Each row is followed by its class.
[ -2 -27 -27  11  88 -14 -36 -20  54  16  18 -20 -13   2 -37  -2  -3 -43
 -19 -36 -36  34 -55  73  24 -19 -50 -35 -20 -17   3  25   8 -11  33 -20
  21 -13] | z673
[ -2 -13 -14  91  64  15 -20  49  -1  -2  29  30 -34  16   8  15 -23   7
  32 -55 -72 -17  -9  17  10 -70 -34 -25 -14 -45  17  26  51 -29   8   3
  48  53] | z188
[ -6 -22 -30  13  94 -20 -28 -24  60   4  16 -10 -16   1 -41   9   4 -39
 -17 -21 -36  43 -43  69  23 -14 -46 -29 -21 -19   3  18   8 -11  35 -27
  27 -16] | z673
[ 24  42  21 -34 -46  35  29  36 -27  32  10 -56  13 -20   9  16 -29   6
  74 -21  58  43 -26  25 -33 -28  26 -21  16  -7  30  22   7  30  14 -17
 -16  15] | z901
[  1 -41 -11  12  84 -23   1 -13  58   0  10 -19 -19 -17 -36  25  -7 -39
  -5 -18 -37  13 -51  58  27 -15 -36 -41   2  15  -3   4  16  -6  42 -31
  20 -36] | z901
[ -6  34   3  12  76  33  32  -9  48 -35   5 -35 -35 -13 -15  57  22 -26
  17 -49  -4  83  50  23  -2 -44  12 -64 -23 -11  27 -44  16  11  34  10
 -12  -7] | z188
[  7  33  19 -35 -49  41  14 -21 -26  19  -7 -59  24  15   7   5 -37  10
  51  18  66  52   8  18 -60 -22   8  -5  20   5  40  39 -12  24  25 -14
 -39  41] | z919
[ 26  38  16 -55 -46  42  28  20 -25  51   1 -55  34  -3   9 -17 -24 -13
  54 -42  71  39 -29  33 -27 -19   0 -14   5 -31  34  51  11  34  -7 -11
 -24  33] | z477
[  1 -32 -14  76  61   8 -37  39  -5 -44  43 -17 -56  -7  16  10 -21  12
  41 -48 -63 -15 -35  40   3 -67 -19 -67 -11   4  21  32  56 -21  17  10
  38  36] | z901
[ 31  38   1  -6 -11  36  29  -1 -20  20  -5 -39  20  -5  16  14 -42 -22
  43  21  71  27   9  37 -38 -19  11 -18  28  -8  39  32  -2  26  41 -15
 -29  37] | z314
[  7  54  25 -45 -70  58  12   5 -20  19  -4 -54  14  33   8 -24 -49 -32
  43  15  60  55 -21  43 -71 -20  43  37   9  13  29  35  11  30   5 -11
 -27  46] | z919
[ 29  23  25 -38 -45  48  19  32 -17  39   3 -50  11 -28   2  21 -22   5
  58 -28  62  37 -21  27 -26 -29  18 -20  11  -6  34  27   4  34  27 -17
 -27  13] | z901
[-23 -29 -13  16  78  -5 -34   8  40   2   8  15 -22  10  -4 -16 -12 -61
  -9 -31 -42  29 -77  88  -5 -10   5   7  -8   5   2  16  24   1  23 -13
   7  -5] | z919
[ 27  -6 -15 100  63  16  26  45  -7  17  44   9 -32  23  29  -4 -46 -12
  35 -37 -39 -20 -28  49   4 -59 -46 -61   3 -31  32  38  64 -37  21  13
  41  33] | z314
[-10 -35 -20  18 108  -5  -4 -34  50  24  19 -17 -13   4 -34  -3   5 -31
 -26  -8 -46  12 -47  59  28 -10 -54 -51 -16   2  13   5  15 -20  31 -21
  23 -28] | z815
[ -8 -12 -23  15  91 -16 -12 -15  44   7  31  -7 -25   1  -4 -30 -24 -48
 -23  41 -16  17 -61  89   3 -10 -45  -2  17  -4  35  24  34   1  -6 -33
  17 -25] | z794
[-12 -18 -19  28 108 -15 -33  13  47  -3  15  16 -31 -19   6  -8 -12 -74
 -14 -18 -23  21 -72  91   7 -14  -1 -12   9  -3  14  25  33 -17  -6  -5
  24 -19] | z794
[-13 -34 -19  10  87   4  -6 -24  55  31  17 -16 -22  -9 -35  -6   5 -53
 -34  -6 -47   8 -51  70  17 -10 -36 -32 -25  -5  11  13   7 -32  32 -14
  16 -19] | z815
[  6 -27 -25  -7  73   0 -22 -22  39  11  19  -8  -8   0 -32 -24  -9 -33
 -35   3 -28   5 -61  95  20 -14 -49 -10 -13 -21  19  26  32  44   0 -42
   4 -10] | z477
[ -9 -35 -23  74  75  34 -32  21  -5  -8  46 -12 -59   6  12 -13  -9   2
  21 -46 -74 -20 -32  44  -7 -55 -25 -60 -37 -10  29  37  55 -43   8  24
  43  57] | z815
[-27 -38 -12  22  86   3 -47   5  53 -15  17  12 -18   9 -11  -7 -11 -62
 -16 -41 -42  18 -74 103  -9  -4 -11   3   4 -10   4  -4  21  -7   9 -10
  22  -8] | z297
[ 21  -8  -7  97  89  11 -26  47 -11  -6  27  12 -43  -7  15  15  -9 -16
  34 -61 -42 -12 -30   9  10 -67 -37 -58 -13 -31  18  61  52 -49  22  17
  40  66] | z794
[  3 -11 -10  87  60  34 -27  34 -18  -3  29   4 -37  10   7   5  -8   5
  11 -46 -60 -27 -25  15   8 -63 -17 -51 -35 -25  20  37  43 -36  21  15
  40  73] | z815
[ -3  -9   3  94  61  20 -35  31 -19 -32  31  -3 -21  32  11   9 -23   7
  29 -57 -53 -11 -29  21  -5 -75 -49 -54   6 -26  12  31  42 -31  25  17
  50  79] | z297
[ -3  35  13   7  81  34  49 -20  32 -29   6 -79 -27   3  -8  38  24 -21
  18 -36  12 101  23  14 -18 -51   0 -95 -24   3  34 -12  12  16  45  26
 -21  -1] | z919
[-15 -28 -13   7  83 -12 -13 -33  71  -6  11 -17  -7  14 -37  15 -13 -43
 -30 -24 -38  21 -45  81   8 -10 -58 -32  -2 -16   6  -7   8 -20  45 -21
  13 -27] | z297
[-16 -14 -23  32 104 -21 -21  22  39   2  19  13 -39 -28   9 -18  -7 -86
  -2 -32 -23  28 -82  87  11  -8   1 -15   5  -9  -1  20  24 -28   0  -5
  15 -14] | z794
[  6 -32 -14  14  57  -2 -13   0  37   4  29  -5 -27 -15 -22 -12 -13  -9
 -19  21 -30  -2 -66  84  19 -14 -32  -6   5  15  21  -7  29  34  16 -49
   9 -34] | z901
[-12 -27 -25  15  87  -8   5 -32  56  23  17  -7 -21  -6 -31   1  -6 -25
 -27  10 -41   7 -41  72  17  -2 -37 -31 -17  -3  17  -1   9 -31  27 -25
  24 -25] | z815
[-10 -22 -21  10  99 -16 -51   4  50   7  10  10 -19   0 -22 -12   2 -57
 -10 -38 -32  33 -65  87  15 -12 -19   4  -5 -20   3  17  24   4  17 -23
  32 -10] | z673
[ 18  27  11 -26 -35  52  10 -20 -20  20 -13 -52  12 -10   3  -1 -25   1
  36  17  63  18  16  27 -52 -17  22 -10  13   3  43  17  -2  14  19  -7
 -22  35] | z815
[  0  31  23 -32 -26  28  14 -22 -12 -10 -14 -55  21   5   1   8 -23  -1
  61   5  73  54  19  21 -65 -15  -5  -5  44  -9  32   4  -7  18  37 -12
 -22  46] | z297
[ 14  45  22 -46 -32  44  21 -20 -11  15 -18 -60  29  15   7  16 -36   2
  42   3  68  45  23  21 -53 -31   6  -9  14  -3  38  35  -3  26  43 -14
 -42  18] | z919
[  3  31  22 -30 -17  35   7 -25  -8  -5 -14 -59  24   8   4  19 -28   1
  45  -6  68  45  18  27 -51 -20 -15 -18  44  -7  33   9  -4  16  44 -18
 -27  36] | z297
[  8  55  28 -39 -52  55  32  -1 -24  29  -3 -35  27  29   8  -5 -26 -17
  41  12  60  52   0  22 -54 -18  25  30  10   4  27  23   4  35  21 -21
 -29  40] | z919
[  9  37  22 -35 -33  31  -3 -25  -3 -16 -16 -65  21   8  -6  14 -39  -3
  52   0  66  48   9  35 -72 -22  -4 -11  38  -6  39  15  -1  12  31 -11
 -20  47] | z297
[-15 -39 -24  65  65  23 -39  17  23 -25  31  27 -51   7  -7  27 -18   4
  25 -51 -84   2   2  26   0 -63 -55 -33 -22 -21  20  38  47 -35  12   4
  32  52] | z188
[  -9   21    7    8   98    0   61  -10   50  -54   10  -81  -41  -37
   -8   53   27  -20   37  -23   16  100   23   16   -1  -43    3 -109
    4   16   26  -33   15   11   45   12   -2  -22] | z901
[  1  36   4  11  79  37  31 -20  55 -30   3 -36 -33 -20 -29  75  20 -15
   8 -45 -13  84  53  14  -1 -45  -7 -74 -25 -14  27 -38  13  10  35   3
 -18  -5] | z188
[ -9 -29 -20   4  77  -9 -13 -13  52  22  18  17 -19   8 -25 -29 -16 -19
 -23  23 -41   3 -39  78  13 -19 -69  27  17 -14  34  -5  33  24  11 -50
  13 -23] | z188
[  9 -32 -25  64  71  24 -39  22  -2 -22  34 -14 -42   6   5  -4 -12 -12
  29 -69 -64  -8 -27  46   2 -61 -42 -65 -33 -22  17  65  66 -12   3  16
  35  54] | z477
[  8  33  30 -24 -44  48   5  22 -26  25   7 -41  19   9   9  -5 -24  -3
  61 -37  60  50 -25  39 -58 -19  12  -3  25 -24  36   8   0  18   5   2
 -16  46] | z297
[ 26  38  13 -26 -34  64  29  38 -34  69  19 -25  20 -12  17   0 -31 -21
  52 -15  68  39 -22  31 -29 -13  17  -7  10 -21  36  49  -7  23  21  -5
 -35  46] | z314
[ 17  31  13 -25 -15  47  17 -22 -20  27 -13 -58  12  -9   2   7 -16   1
  36   6  58  25  14  22 -46 -28   0 -28  16  -6  48  24   7  15  42 -15
 -25  47] | z815
[  9 -10 -16  99  57  32  10  36 -17  11  29 -16 -44   9  25  -2  -9  -4
  32 -49 -56 -22 -30  21  -5 -49 -19 -61 -24 -21  17  23  49 -48   6  20
  46  46] | z815
[  6  -5 -11  88  56   7  20  39   7   2  27  13 -32  20  23  -1 -26 -10
  47 -69 -57  -9 -16  28  -3 -62 -52 -36   3 -41  22  10  63 -40   8  -2
  43  35] | z188
[-16 -32 -23  70  64  27 -33  36  11 -12  41  11 -52  17  13  11 -19   3
  26 -61 -82  -4  -7  30   8 -60 -38 -35 -26 -27  22  31  53 -34   0  12
  32  36] | z188
[ -7 -50  -9  -1  79 -21  -4 -12  62 -11  12 -13 -29 -22 -42  11   7 -50
  -8 -18 -32  20 -51  63  22 -11 -29 -29 -10  11   0   8  14 -12  45 -32
  13 -40] | z901
[ 14  42  -2  31  86  33  28  -1  34 -24  17 -42 -23 -11  -6  48   0 -46
  12 -15  11  78  26  41  -2 -40  10 -88 -10   5  31  -3  20   6  53  19
 -11  -6] | z314
[ 10  35  28 -41 -38  56  11  14 -17  29   7 -56  18  12   8  -7 -26  -4
  49 -41  64  44 -32  44 -55 -16   7  -1  18 -24  39  11   3  21   8  -7
 -22  43] | z297
[-17  35   1  11  86  11  63  -8  52 -17   8 -48 -37 -23 -14  44  26 -30
  30 -40  -2 109  38  12   0 -45 -18 -80  -4 -24  29 -45  10   5  36  13
 -15   2] | z188
[ 12  34   2  15 101  38  25 -17  29 -12  11 -61 -26 -14 -26  55  47  -9
  12 -52  19  92  48   8  20 -40   2 -87 -35 -23  14 -29   0  27  51  11
  -6  -5] | z673
[  2  39  17  25  84  46  20 -20  31 -54   5 -77 -22   4  -9  57  22 -20
   5 -58  11  72  30  26 -10 -45  -2 -99 -14  -7  21 -43  11  15  43  21
 -14  -2] | z297
[-16 -25 -28   3  80 -10 -26  11  55 -10  10  10 -21 -17 -12 -19  -7 -87
 -17 -36 -31  26 -77 114   2  -8   4  -3 -15 -21   2  33  37   3  -8 -15
  19 -11] | z477
[  9 -29 -25  32  89 -11  -3  -8  55  17  21  16 -17  -4 -31  10 -27 -55
 -29   1 -36   7 -50  81  29 -13 -49 -35  -7  -1  11  33  15 -30  48 -23
  13 -22] | z314
[ 16 -16 -20  71  57  13  34  42  -9  11  33 -19 -26  11  22 -26 -16 -17
  44 -68 -30 -11 -35  35   8 -47 -44 -54 -20 -47   3  45  59 -23  -4   7
  40  30] | z477
[-19  24  -5  22  88  44  62 -15  24 -14  13 -63 -47 -28  -7  42  47 -18
   6 -11   5  87  31   9  -1 -30  16 -92 -31  -5  24 -33  -2   4  28  26
  -9  18] | z815
[-20  30  13  16  89  12  20 -47  35 -66   6 -64 -16   3 -25  45  21 -29
  16 -25  10  87  47  28 -22 -43  -5 -94  11   5   9 -41   7   0  50  22
   1  -2] | z297
[ -5 -16 -24  33 108 -26 -30   5  47  -9  15   9 -37 -24  -7 -12 -18 -75
  -1 -15 -24  29 -77  95  -1 -17 -12 -21   9  -1  15  24  31 -23   3  -9
  25  -7] | z794
[ 30  51  10 -20 -48  62  22  17 -12  37   8 -11  32  11   4  -5 -55 -41
  27  28  63  30  -5  44 -47 -23  16  24  18   3  37  51  17  33  32 -20
 -20  54] | z314
[ 17  27   2  -3  83  47  33 -13  42 -29   8 -58 -26 -26 -28  46  35 -39
  10 -63  16  77  34  42  -3 -41  21 -86 -49 -21  23  -9  25  33  26  19
 -13   0] | z477
[-19 -24  -7  14  77   0 -35   6  37   4  11  14 -30  11 -12 -13 -13 -59
  -9 -30 -45  25 -83  95  -7  -8  10  11 -12   0   5  15  26  -4   8 -17
   9 -10] | z919
[ 24  54  13 -30 -41  43  -2  -3 -17  21   1 -52  26  26  -1 -14 -36 -11
  36  -3  71  47  -2  40 -42 -28   9  14  14 -19  35  27  17  38  15 -26
  -8  40] | z673
[ -5 -28 -32   4  90 -12 -32 -28  57   7  14 -11 -18   1 -47  11   3 -38
 -26 -21 -35  32 -40  71  24 -11 -37 -20 -30 -19  -2  21   2  -5  37 -28
  23 -11] | z673
[-26 -40 -23  25 106   1 -23  -4  40  12  14   7 -31  -8  -8 -15  -2 -57
 -14 -12 -43   8 -69  91   9   0   3 -12  -8  -3   5  -4  18 -11   0 -11
  29 -14] | z815
[ 20  37  16 -53 -51  48  26  29 -27  45   4 -43  21  -7  10 -22 -20 -30
  61 -48  68  48 -35  43 -36 -15  22  -2   2 -26  26  48  13  29 -16  -3
 -19  44] | z477
[-20 -32 -20  20  98   3 -29   2  49   8  14   8 -27  -9 -12 -20  -8 -59
 -18 -17 -45   6 -77  95   4  -8   6  -9 -14   3  13  -1  21 -12  -5  -5
  33  -8] | z815
[ 14  40  33 -40 -46  56  15  17 -28  34   5 -57  23  21  15  -8 -33   2
  51 -47  63  35 -34  34 -46 -26  -7  -7  26 -21  36  19   6  19   7  -3
 -16  45] | z297
[ -4 -29 -21  11  91 -34   7 -20  59  -5  20 -30 -15 -28 -38  16 -11 -29
  -3   8 -34  18 -44  62  27 -20 -51 -51   4   7  -2   9   7 -14  47 -40
  18 -53] | z901
[ -3 -25 -29  10 103 -19 -30 -26  62  11  13 -18 -11  -3 -41   5   0 -41
 -17 -27 -30  33 -40  68  29 -16 -55 -32 -18 -19   1  23   3 -15  46 -28
  22 -17] | z673
[  9  32  23 -34 -44  47  -3 -27 -11 -11 -14 -70  12   9  -2  16 -42   0
  41  -4  68  46   4  42 -65 -25  -3 -16  36  -5  38   9  -5  21  26 -10
 -31  49] | z297
[ -8 -36 -14   3  74 -22  -8 -16  58 -12  18 -18 -22 -18 -37  24   0 -43
 -10 -13 -41  18 -47  63  24 -12 -30 -37 -11  10  -1   8  11 -13  48 -36
  13 -34] | z901
